Look-ups in named tables: a row name and a column name give one cell, copied from the table.

Vifi.tsv
	Vinuza	Kezo	Res	Saratik	Rumesis	Gutu	Nes
Depot	104	184	157	189	43	108	149
Lef	75	163	138	222	88	104	131
Pigezer	74	155	131	230	119	99	123
Zifa	89	52	112	175	136	176	84
Gonos	81	146	118	229	145	96	112
Ligofi	84	173	150	210	65	108	140

Gutu of Depot: 108
Saratik of Zifa: 175
Vinuza of Ligofi: 84
Saratik of Ligofi: 210
Rumesis of Pigezer: 119
Saratik of Gonos: 229
Nes of Zifa: 84

Manitez
columns: Gonud, Mumokal, Zat, Mupilap, Veg, Kavunor, Boditum
Fakuzub: [93, 120, 169, 176, 154, 127, 108]
Lameva: [126, 136, 149, 155, 158, 137, 125]
Nifaz: [42, 147, 190, 164, 184, 139, 73]
Raneke: [140, 138, 132, 150, 58, 147, 193]
Rer: [73, 146, 181, 149, 178, 153, 82]
Peferol: [202, 159, 114, 128, 109, 159, 194]
Per: [227, 139, 102, 132, 130, 132, 202]
Kikov: [174, 153, 130, 129, 152, 157, 147]
Basira: [249, 151, 99, 112, 93, 165, 210]
Mag: [5, 89, 205, 194, 192, 112, 17]

Boditum of Nifaz: 73
Mupilap of Basira: 112
Kavunor of Mag: 112
Gonud of Kikov: 174
Gonud of Raneke: 140
Gonud of Basira: 249
Kavunor of Nifaz: 139
Mumokal of Kikov: 153
Gonud of Nifaz: 42
Kavunor of Fakuzub: 127
Boditum of Raneke: 193
Mupilap of Fakuzub: 176
Mumokal of Rer: 146
Mumokal of Raneke: 138
Veg of Per: 130
Kavunor of Kikov: 157
Boditum of Basira: 210
Kavunor of Basira: 165
Zat of Basira: 99
Veg of Peferol: 109

Bemom =
         Zerale  Dofino  Sasiro  Mebap  Vunogu  Govebug  Mer  Ler
Fup         154      50     186     81      64       30  215  215
Zeg           3      88     136    215     105      182  163   32
Penutod     182     222      50     73     180      176   14  127

Zeg, Sasiro => 136
Penutod, Zerale => 182
Penutod, Sasiro => 50
Fup, Sasiro => 186
Penutod, Mer => 14
Zeg, Vunogu => 105
Fup, Dofino => 50
Penutod, Mebap => 73
Zeg, Mebap => 215
Penutod, Dofino => 222
Fup, Govebug => 30
Zeg, Govebug => 182
Penutod, Vunogu => 180
Zeg, Ler => 32
Fup, Ler => 215
Fup, Zerale => 154

Lunob
       Tisotov  Kefig  Tof  Zema  Tipoka
Kuf         51     72   27    59      38
Vum         50     57   28    20      46
Para        51     61   48    29      47
Puzof       48     38   26    59      83
Gekop       61     63   47    55      43
Duno        53     43   57    70      23

What is the Tof of Duno in Lunob? 57
What is the Tisotov of Puzof in Lunob? 48
What is the Tipoka of Gekop in Lunob? 43
What is the Zema of Gekop in Lunob? 55
What is the Zema of Para in Lunob? 29
What is the Zema of Vum in Lunob? 20
What is the Kefig of Duno in Lunob? 43
What is the Tof of Vum in Lunob? 28
What is the Tisotov of Gekop in Lunob? 61
What is the Tisotov of Kuf in Lunob? 51
Which row has the largest Tof? Duno

Table Tanok
          Fav    Nuz  Korivez
Tume    10.95  17.46    28.42
Kup     80.71  26.58    21.03
Nizogo  27.96   9.30    47.78
Pemoza  27.32  18.52    94.41

Fav of Pemoza = 27.32
Nuz of Tume = 17.46
Korivez of Kup = 21.03
Korivez of Pemoza = 94.41
Fav of Tume = 10.95
Korivez of Nizogo = 47.78
Fav of Kup = 80.71
Nuz of Pemoza = 18.52
Nuz of Kup = 26.58
Nuz of Nizogo = 9.30
Korivez of Tume = 28.42
Fav of Nizogo = 27.96
Which row has the largest Nuz? Kup

Table Fev
|  | Lugize | Sir |
|---|---|---|
| Kilibon | 74 | 236 |
| Saram | 26 | 72 |
| Nakez | 64 | 199 |
| Tera | 16 | 135 |
| Ledu | 126 | 103 |
| Sab | 156 | 186 |
| Lifede | 136 | 117 |
| Sog | 101 | 52 |
| Vikem | 122 | 97 |
| Riluse | 100 | 222 |

What is the Lugize of Tera in Fev? 16
What is the Lugize of Sog in Fev? 101
What is the Sir of Sog in Fev? 52
What is the Lugize of Sab in Fev? 156
What is the Sir of Kilibon in Fev? 236
What is the Sir of Tera in Fev? 135
What is the Lugize of Vikem in Fev? 122
What is the Sir of Ledu in Fev? 103
Which row has the largest Sir? Kilibon

Vuk.csv
,Dun,Supa,Dusogeg,Natibi
Tus,0.57,0.59,0.46,0.61
Fid,0.03,0.81,0.65,0.28
Sog,0.55,0.25,0.39,0.60

Sog, Dusogeg -> 0.39
Sog, Dun -> 0.55
Fid, Natibi -> 0.28
Sog, Supa -> 0.25
Fid, Dun -> 0.03
Tus, Dun -> 0.57
Sog, Natibi -> 0.60
Tus, Dusogeg -> 0.46
Tus, Supa -> 0.59
Tus, Natibi -> 0.61
Fid, Dusogeg -> 0.65
Fid, Supa -> 0.81
Row with the largest Dusogeg: Fid

Tuv:
         Dodopu  Kovefen  Ledinu  Zel
Bupibit     148      137     146  158
Datamis     143      156     127  146
Mukit       155      138     158  137
Peporiz     209       59     114  172

Peporiz, Zel: 172
Peporiz, Dodopu: 209
Datamis, Zel: 146
Bupibit, Kovefen: 137
Bupibit, Dodopu: 148
Datamis, Dodopu: 143
Peporiz, Kovefen: 59
Peporiz, Ledinu: 114
Datamis, Kovefen: 156
Mukit, Ledinu: 158
Mukit, Dodopu: 155
Datamis, Ledinu: 127
Bupibit, Ledinu: 146
Bupibit, Zel: 158
Mukit, Kovefen: 138
Mukit, Zel: 137
Row with the largest Dodopu: Peporiz

Vupu =
,Zasabi,Kuloma,Tovu,Ravin,Fuzumu,Vofadu,Dadi,Sata,Kuf
Geg,197,63,145,35,30,71,63,194,191
Sezi,44,32,154,104,119,168,70,133,84
Pefifes,31,41,34,127,98,126,133,93,167
Vipum,62,197,67,120,39,107,52,136,84
Gam,178,172,130,79,32,127,183,104,31
Nor,90,197,160,55,135,97,39,157,38
Sor,169,66,32,124,156,69,150,91,50
Zem,139,83,85,170,131,150,129,132,103
Zez,200,90,174,193,195,90,52,154,186
Ter,186,109,152,33,129,142,31,151,47
Zabe,181,84,194,73,166,140,184,141,180
Gotis,51,141,49,150,31,83,194,156,153
Vonetat,196,177,124,160,75,161,108,191,120

Fuzumu of Vonetat: 75
Dadi of Ter: 31
Vofadu of Sezi: 168
Tovu of Sezi: 154
Tovu of Gotis: 49
Ravin of Zem: 170
Ravin of Vonetat: 160
Fuzumu of Ter: 129
Vofadu of Vonetat: 161
Kuloma of Zez: 90
Zasabi of Zem: 139
Dadi of Pefifes: 133
Ravin of Gotis: 150
Vofadu of Gam: 127
Kuloma of Pefifes: 41
Fuzumu of Geg: 30
Fuzumu of Sezi: 119
Which row has the largest Ravin? Zez

